Here is a tiny trained network, its code and every weight. The questions are about switching its units off for an input and a class, where a switched-off unit gives its printed mean instead of its output.

import numpy as np


def w(rows, s, z=0):
    codes = np.array(rows[::2]) - 128.0
    scale = np.full(codes.shape[1], s)
    scale[-1] = z or s
    return codes * scale


def norm(h):
    return h / np.sqrt((h * h).mean(-1, keepdims=True) + 1e-5)


def f(y):
    return np.maximum(y, 0)


def log_softmax(a):
    a = a - a.max(-1, keepdims=True)
    return a - np.log(np.exp(a).sum(-1, keepdims=True))


def net(x, mask):
    res = np.array(x, float).reshape(1, 6) / 4 @ E
    u = 0
    for l in range(3):
        y = f(norm(res) @ A[l][:, :-1].T + A[l][:, -1])
        res = res + np.where(mask[u : u + 5], y, B[l][:, -1]) @ B[l][:, :-1]
        u += 5
    return log_softmax(norm(res)[-1] @ U[:, :-1].T + U[:, -1])


A, B = {}, {}
E = w([
[58,203,155,179,116,130,122,84],'x0',
[135,150,84,120,145,138,119,62],'x1',
[143,147,202,121,103,1,197,160],'x2',
[174,145,90,177,168,175,174,191],'x3',
[213,122,121,199,71,111,107,150],'x4',
[85,85,153,176,155,111,70,175],'x5',
],0.0076)
A[0] = w([
[112,181,112,153,60,127,137,97,3],'L0N1',
[187,103,80,113,66,51,107,168,18],'L0N2',
[222,136,2,99,206,187,174,185,51],'L0N3',
[89,164,211,48,185,45,148,103,52],'L0N4',
[227,91,164,123,128,90,145,108,17],'L0N5',
],0.0067,0.0042)
B[0] = w([
[187,239,145,130,100,195,113,107,152],'L0N1',
[155,87,139,123,107,81,141,135,180],'L0N2',
[155,134,129,166,181,189,190,111,253],'L0N3',
[32,130,129,79,106,172,255,149,231],'L0N4',
[162,111,163,116,100,132,80,153,171],'L0N5',
],0.009,0.0041)
A[1] = w([
[222,141,89,110,254,119,126,142,88],'L1N1',
[126,220,123,163,39,136,124,105,83],'L1N2',
[50,103,137,162,185,101,41,227,3],'L1N3',
[162,55,172,116,100,13,152,87,43],'L1N4',
[122,72,61,82,189,183,81,40,29],'L1N5',
],0.0076,0.004)
B[1] = w([
[128,102,103,144,75,169,171,176,235],'L1N1',
[176,164,162,148,160,89,92,76,229],'L1N2',
[54,138,196,163,123,147,99,251,197],'L1N3',
[163,109,54,94,49,128,118,182,228],'L1N4',
[106,111,68,28,183,128,65,98,254],'L1N5',
],0.011,0.0035)
A[2] = w([
[166,181,183,206,102,106,83,2,48],'L2N1',
[72,79,163,79,111,181,99,219,154],'L2N2',
[176,59,108,147,65,36,138,116,56],'L2N3',
[82,110,51,39,200,150,31,91,3],'L2N4',
[82,128,152,74,181,42,188,116,11],'L2N5',
],0.0079,0.0039)
B[2] = w([
[195,193,159,157,144,82,123,57,196],'L2N1',
[130,159,130,170,174,93,108,87,253],'L2N2',
[137,75,161,68,51,153,42,136,179],'L2N3',
[93,119,64,55,116,193,4,67,219],'L2N4',
[64,92,142,85,91,99,182,71,174],'L2N5',
],0.012,0.006)
U = w([
[78,117,65,47,146,184,39,81,172],'0',
[174,62,154,84,5,63,83,220,127],'1',
[16,133,170,51,82,57,222,112,162],'2',
[188,100,64,168,162,200,233,207,193],'3',
[189,210,158,167,103,66,111,47,99],'4',
[49,118,177,229,182,80,90,234,7],'5',
],0.014,0.002)

Each question gives the input, the list of numbers given to net, and the class t.
The units are the neurons (one row each of A and B). Each row of codes is followed by its name. A weight is (code - 128) times the scale printed after its matrix; where a second scale follows, it is the last column's (A, B and U).
mask holds one flag per neuron, layer by layer. A switched-off neuron (its flag False) gives its mean, the last column of its row in B, instead of its output. The means were averaged over made-up inputs and are rounded, as every weight is.
A unit's drop is (log p(t) with every unit on - log p(t) with that unit switched off) / (log p(t) with every unit on - log p(t) with every unit switched off).
The circuit of an input: a set's keep is (log p(t) with only the set's units on - log p(t) with every unit switched off) / (log p(t) with every unit on - log p(t) with every unit switched off). Starting from the 12 units with the biggest drops (on a tie, the unit counted first), units are removed one at a time, each time the one whose removal leaves the highest keep (on an exact tie, the one counted first), for as long as the keep stays at least 0.8.
circuit, biggest first: the units of the circuit, biggest drop first
most important unit: the unit with the biggest drop
k most important neurons: the k neurons with the biggest drops, biggest first
k most important neurons of layer l: the k neurons of layer l with the biggest drops, biggest first
drop of u: that unit's drop, to one decimal
input [-1,3,3,4,8,-2], class 1: 2 most important neurons : [L2N3, L0N2]
input [6,-1,-1,2,-5,1], class 2: circuit, biggest first : [L1N5, L2N4]
input [-7,8,0,3,4,3], class 3: circuit, biggest first : [L0N3]
input [4,0,-3,-6,1,-6], class 4: circuit, biggest first : [L2N1, L1N2]
input [2,-3,-1,2,0,-7], class 4: 2 most important neurons : [L1N2, L0N1]
input [4,-3,-2,-6,-4,-2], class 2: circuit, biggest first : [L0N4, L1N5]
input [7,-4,-6,-1,-2,5], class 5: 2 most important neurons : [L1N3, L0N3]
input [-6,-6,0,4,-2,3], class 3: 2 most important neurons : [L0N3, L1N1]
input [3,-7,-4,5,-7,-7], class 3: circuit, biggest first : [L0N3, L2N4]
input [-2,8,8,8,-3,-7], class 3: 2 most important neurons : [L0N3, L1N1]
input [2,8,8,-3,3,4], class 1: 2 most important neurons : [L1N4, L2N3]
input [-5,-8,2,1,-6,5], class 5: 2 most important neurons : [L1N3, L2N2]
input [6,-8,0,0,-6,4], class 5: 4 most important neurons : [L1N3, L2N2, L1N5, L0N3]
input [-3,7,5,0,-3,3], class 2: circuit, biggest first : [L0N4]
input [-2,-5,-6,3,-2,5], class 5: 2 most important neurons of layer 1 : [L1N3, L1N1]
input [5,-1,1,2,0,4], class 5: drop of L1N3 : 1.1
input [-5,-5,-6,2,8,6], class 3: drop of L0N4 : -0.1
input [-4,-6,0,3,-1,1], class 3: drop of L0N3 : 0.3
input [3,1,6,8,7,-1], class 1: 2 most important neurons of layer 2 : [L2N3, L2N2]
input [5,-5,8,-3,5,-4], class 1: most important unit : L1N4
